Here is a tiny trained network, its code and every weight. The questions are about switching its units off for an input and a class, where a switched-off unit gives its printed mean instead of its output.

import numpy as np


def w(rows, s, z=0):
    codes = np.array(rows[::2]) - 128.0
    scale = np.full(codes.shape[1], s)
    scale[-1] = z or s
    return codes * scale


def norm(h):
    return h / np.sqrt((h * h).mean(-1, keepdims=True) + 1e-5)


def f(y):
    return y / 2 * (1 + np.tanh(0.7978845608 * (y + 0.044715 * y**3)))


def log_softmax(a):
    a = a - a.max(-1, keepdims=True)
    return a - np.log(np.exp(a).sum(-1, keepdims=True))


def net(x, mask):
    res = np.array(x, float).reshape(1, 5) / 4 @ E
    u = 0
    for l in range(2):
        y = f(norm(res) @ A[l][:, :-1].T + A[l][:, -1])
        res = res + np.where(mask[u : u + 15], y, B[l][:, -1]) @ B[l][:, :-1]
        u += 15
    return log_softmax(norm(res)[-1] @ U[:, :-1].T + U[:, -1])


A, B = {}, {}
E = w([
[124,127,130],'x0',
[39,206,86],'x1',
[110,73,2],'x2',
[50,44,193],'x3',
[128,127,126],'x4',
],0.0067)
A[0] = w([
[14,68,179,91],'L0N0',
[25,7,150,92],'L0N1',
[161,198,205,143],'L0N2',
[201,40,140,48],'L0N3',
[161,87,139,58],'L0N4',
[81,92,123,4],'L0N5',
[185,47,116,79],'L0N6',
[27,139,44,130],'L0N7',
[181,182,84,113],'L0N8',
[46,166,113,6],'L0N9',
[153,122,160,62],'L0N10',
[218,108,168,64],'L0N11',
[88,130,71,74],'L0N12',
[179,48,119,56],'L0N13',
[139,53,51,3],'L0N14',
],0.013,0.004)
B[0] = w([
[193,221,75,224],'L0N0',
[215,180,44,254],'L0N1',
[99,71,145,214],'L0N2',
[96,37,119,184],'L0N3',
[121,86,69,132],'L0N4',
[170,180,164,130],'L0N5',
[25,60,122,177],'L0N6',
[50,75,126,253],'L0N7',
[207,80,71,188],'L0N8',
[51,49,113,158],'L0N9',
[88,115,134,125],'L0N10',
[91,66,145,170],'L0N11',
[84,81,155,165],'L0N12',
[49,63,124,167],'L0N13',
[2,138,165,176],'L0N14',
],0.0098,0.0063)
A[1] = w([
[147,194,95,110],'L1N0',
[58,215,108,200],'L1N1',
[192,165,202,183],'L1N2',
[220,135,61,107],'L1N3',
[163,1,100,46],'L1N4',
[198,78,104,201],'L1N5',
[112,49,156,66],'L1N6',
[189,110,69,34],'L1N7',
[39,121,195,28],'L1N8',
[168,146,201,5],'L1N9',
[119,254,110,89],'L1N10',
[52,166,100,148],'L1N11',
[81,117,124,142],'L1N12',
[214,89,72,183],'L1N13',
[221,140,72,164],'L1N14',
],0.011,0.0028)
B[1] = w([
[151,80,64,164],'L1N0',
[102,2,111,215],'L1N1',
[58,246,208,167],'L1N2',
[174,206,37,205],'L1N3',
[113,171,65,253],'L1N4',
[109,192,90,204],'L1N5',
[128,77,76,193],'L1N6',
[160,193,84,162],'L1N7',
[232,119,122,164],'L1N8',
[46,148,202,129],'L1N9',
[73,64,78,186],'L1N10',
[125,69,94,213],'L1N11',
[138,92,132,180],'L1N12',
[130,199,78,225],'L1N13',
[158,222,15,211],'L1N14',
],0.0091,0.0047)
U = w([
[129,122,73,254],'0',
[254,183,8,129],'1',
[86,13,81,102],'2',
[16,137,179,198],'3',
[157,96,62,167],'4',
[182,162,146,2],'5',
],0.0091,0.0078)

Each question gives the input, the list of numbers given to net, and the class t.
The units are the neurons (one row each of A and B). Each row of codes is followed by its name. A weight is (code - 128) times the scale printed after its matrix; where a second scale follows, it is the last column's (A, B and U).
mask holds one flag per neuron, layer by layer. A switched-off neuron (its flag False) gives its mean, the last column of its row in B, instead of its output. The means were averaged over made-up inputs and are rounded, as every weight is.
A unit's drop is (log p(t) with every unit on - log p(t) with that unit switched off) / (log p(t) with every unit on - log p(t) with every unit switched off).
The circuit of an input: a set's keep is (log p(t) with only the set's units on - log p(t) with every unit switched off) / (log p(t) with every unit on - log p(t) with every unit switched off). Starting from the 12 units with the biggest drops (on a tie, the unit counted first), units are removed one at a time, each time the one whose removal leaves the highest keep (on an exact tie, the one counted first), for as long as the keep stays at least 0.8.
circuit, biggest first: the units of the circuit, biggest drop first
k most important neurons: the k neurons with the biggest drops, biggest first
top k neurons in layer l: the k neurons of layer l with the biggest drops, biggest first
drop of u: that unit's drop, to one decimal
input [1,-5,6,2,-4], class 3: circuit, biggest first -> (L0N14, L0N6)
input [-1,-1,8,8,-4], class 1: circuit, biggest first -> (L0N1)
input [-5,2,6,-3,-6], class 3: circuit, biggest first -> (L0N1, L0N14)
input [4,-2,5,8,-2], class 1: circuit, biggest first -> (L0N1, L0N0)
input [-1,0,8,-3,2], class 3: circuit, biggest first -> (L0N14, L0N1)
input [0,-6,-5,7,7], class 1: 4 most important neurons -> (L0N1, L0N0, L0N7, L0N14)
input [-3,6,3,7,-3], class 1: 2 most important neurons -> (L0N1, L0N0)
input [4,7,-7,-6,4], class 2: 2 most important neurons -> (L0N1, L0N0)
input [-4,8,-7,-6,6], class 2: top 3 neurons in layer 0 -> (L0N1, L0N0, L0N2)
input [-1,8,-8,-3,3], class 2: 2 most important neurons -> (L1N1, L1N8)
input [3,-3,-7,2,5], class 3: drop of L1N2 -> 0.1
input [2,-7,-2,7,-7], class 1: drop of L0N0 -> 0.2
input [-1,-2,-4,0,-1], class 3: top 2 neurons in layer 0 -> (L0N1, L0N8)
input [3,3,-7,0,-2], class 3: most important neuron -> (L0N7)
input [-6,-3,8,0,-1], class 3: drop of L1N2 -> -0.1
